Below is a small trained network, with its code and all its weights. Each question gives an input and a class and asks what happens when units are switched off, that is, made to give their printed mean instead of their output.

import numpy as np


def w(rows, s, z=0):
    codes = np.array(rows[::2]) - 128.0
    scale = np.full(codes.shape[1], s)
    scale[-1] = z or s
    return codes * scale


def norm(h):
    return h / np.sqrt((h * h).mean(-1, keepdims=True) + 1e-5)


def f(y):
    return np.maximum(y, 0)


def log_softmax(a):
    a = a - a.max(-1, keepdims=True)
    return a - np.log(np.exp(a).sum(-1, keepdims=True))


def net(x, mask):
    res = np.array(x, float).reshape(1, 6) / 4 @ E
    u = 0
    for l in range(3):
        y = f(norm(res) @ A[l][:, :-1].T + A[l][:, -1])
        res = res + np.where(mask[u : u + 13], y, B[l][:, -1]) @ B[l][:, :-1]
        u += 13
    return log_softmax(norm(res)[-1] @ U[:, :-1].T + U[:, -1])


A, B = {}, {}
E = w([
[112,255,50,108],'x0',
[110,129,122,147],'x1',
[180,190,148,199],'x2',
[124,129,125,131],'x3',
[173,43,21,144],'x4',
[152,133,140,100],'x5',
],0.009)
A[0] = w([
[78,113,128,53,22],'L0N0',
[184,40,118,141,89],'L0N1',
[55,142,187,54,79],'L0N2',
[54,92,114,77,6],'L0N3',
[73,105,101,59,12],'L0N4',
[68,48,217,170,70],'L0N5',
[117,144,130,86,2],'L0N6',
[107,196,103,184,169],'L0N7',
[126,135,47,132,132],'L0N8',
[36,72,131,82,83],'L0N9',
[160,174,156,246,96],'L0N10',
[32,100,111,27,24],'L0N11',
[89,161,50,81,73],'L0N12',
],0.013,0.0044)
B[0] = w([
[160,194,172,191,167],'L0N0',
[85,130,138,82,253],'L0N1',
[24,171,195,117,207],'L0N2',
[244,162,171,231,172],'L0N3',
[218,193,137,204,172],'L0N4',
[140,109,143,2,251],'L0N5',
[167,121,168,175,133],'L0N6',
[169,160,154,63,236],'L0N7',
[82,100,127,57,224],'L0N8',
[225,129,183,164,215],'L0N9',
[191,142,163,158,243],'L0N10',
[229,251,154,225,209],'L0N11',
[149,156,69,60,208],'L0N12',
],0.0083,0.0058)
A[1] = w([
[4,176,154,139,100],'L1N0',
[96,228,109,101,98],'L1N1',
[81,159,90,134,82],'L1N2',
[54,60,192,174,254],'L1N3',
[97,224,218,81,193],'L1N4',
[192,93,9,53,107],'L1N5',
[206,137,131,211,88],'L1N6',
[89,198,107,224,45],'L1N7',
[71,178,92,95,76],'L1N8',
[234,184,145,136,76],'L1N9',
[39,110,172,189,76],'L1N10',
[137,138,168,55,163],'L1N11',
[131,83,37,125,86],'L1N12',
],0.011,0.0031)
B[1] = w([
[102,103,213,122,145],'L1N0',
[152,137,97,97,183],'L1N1',
[203,139,139,85,134],'L1N2',
[185,142,71,1,169],'L1N3',
[18,64,82,163,254],'L1N4',
[47,83,198,187,221],'L1N5',
[154,144,176,219,182],'L1N6',
[158,71,153,133,142],'L1N7',
[166,186,94,65,149],'L1N8',
[139,107,136,191,235],'L1N9',
[41,49,115,43,133],'L1N10',
[154,139,68,144,206],'L1N11',
[50,86,214,132,161],'L1N12',
],0.0098,0.0093)
A[2] = w([
[118,205,55,133,172],'L2N0',
[181,135,134,172,53],'L2N1',
[167,187,87,75,100],'L2N2',
[39,145,185,173,94],'L2N3',
[78,71,111,128,63],'L2N4',
[215,155,185,150,61],'L2N5',
[218,124,121,213,111],'L2N6',
[207,135,164,2,220],'L2N7',
[122,129,96,42,124],'L2N8',
[191,138,181,66,139],'L2N9',
[162,77,60,156,152],'L2N10',
[202,119,181,116,159],'L2N11',
[140,151,100,125,2],'L2N12',
],0.014,0.0056)
B[2] = w([
[254,31,105,120,197],'L2N0',
[91,152,125,210,180],'L2N1',
[213,128,106,81,159],'L2N2',
[75,12,147,116,214],'L2N3',
[48,45,146,132,178],'L2N4',
[119,194,86,225,207],'L2N5',
[86,156,189,245,253],'L2N6',
[252,176,34,143,228],'L2N7',
[83,86,36,143,190],'L2N8',
[183,152,67,164,178],'L2N9',
[61,99,190,112,168],'L2N10',
[139,208,96,161,213],'L2N11',
[109,140,97,109,130],'L2N12',
],0.0097,0.0077)
U = w([
[191,166,223,213,47],'0',
[97,109,108,125,255],'1',
[209,143,86,6,65],'2',
[26,69,220,38,40],'3',
],0.011,0.006)

Each question gives the input, the list of numbers given to net, and the class t.
The units are the neurons (one row each of A and B). Each row of codes is followed by its name. A weight is (code - 128) times the scale printed after its matrix; where a second scale follows, it is the last column's (A, B and U).
mask holds one flag per neuron, layer by layer. A switched-off neuron (its flag False) gives its mean, the last column of its row in B, instead of its output. The means were averaged over made-up inputs and are rounded, as every weight is.
A unit's drop is (log p(t) with every unit on - log p(t) with that unit switched off) / (log p(t) with every unit on - log p(t) with every unit switched off).
The circuit of an input: a set's keep is (log p(t) with only the set's units on - log p(t) with every unit switched off) / (log p(t) with every unit on - log p(t) with every unit switched off). Starting from the 12 units with the biggest drops (on a tie, the unit counted first), units are removed one at a time, each time the one whose removal leaves the highest keep (on an exact tie, the one counted first), for as long as the keep stays at least 0.8.
circuit, biggest first: the units of the circuit, biggest drop first
most important unit: the unit with the biggest drop
top k neurons: the k neurons with the biggest drops, biggest first
k most important neurons of layer l: the k neurons of layer l with the biggest drops, biggest first
drop when u is switched off: that unit's drop, to one decimal
input [8,0,-7,6,-5,1], class 2: most important unit	L0N12
input [3,0,2,4,-2,-3], class 2: circuit, biggest first	L0N7, L1N5, L2N6
input [5,-3,6,4,-8,-2], class 3: 2 most important neurons of layer 1	L1N4, L1N0
input [-3,0,1,-6,5,-1], class 3: top 2 neurons	L0N2, L1N5
input [1,1,4,8,-5,-5], class 3: 4 most important neurons of layer 0	L0N11, L0N9, L0N3, L0N4
input [-7,0,-6,-8,-7,8], class 2: 2 most important neurons of layer 0	L0N5, L0N9
input [3,0,-6,-8,6,0], class 0: top 4 neurons	L0N11, L0N4, L1N4, L0N3
input [-3,-2,-1,3,6,-8], class 3: top 3 neurons	L1N5, L0N2, L1N12
input [7,1,-6,-1,-7,3], class 2: 3 most important neurons of layer 1	L1N5, L1N1, L1N8
input [0,3,-3,5,-6,3], class 3: top 2 neurons	L0N2, L1N4
input [-4,-5,3,-8,6,5], class 3: top 3 neurons	L1N5, L0N2, L0N9
input [-6,2,-1,-5,5,2], class 2: 2 most important neurons of layer 2	L2N7, L2N6
input [-4,0,-2,6,8,5], class 3: 2 most important neurons of layer 1	L1N5, L1N12
input [7,-4,-8,2,-2,4], class 0: circuit, biggest first	L0N11
input [-4,4,1,3,-4,2], class 1: 2 most important neurons of layer 2	L2N8, L2N7
input [-1,1,-6,6,-3,-4], class 0: drop when L1N12 is switched off	0.0
input [5,-2,-8,-7,8,8], class 0: drop when L0N4 is switched off	1.2
input [0,3,-1,-1,5,7], class 3: drop when L1N5 is switched off	0.2
input [-7,-4,3,-7,2,1], class 2: drop when L1N4 is switched off	0.1
input [4,7,3,-8,-8,-5], class 3: most important unit	L1N4
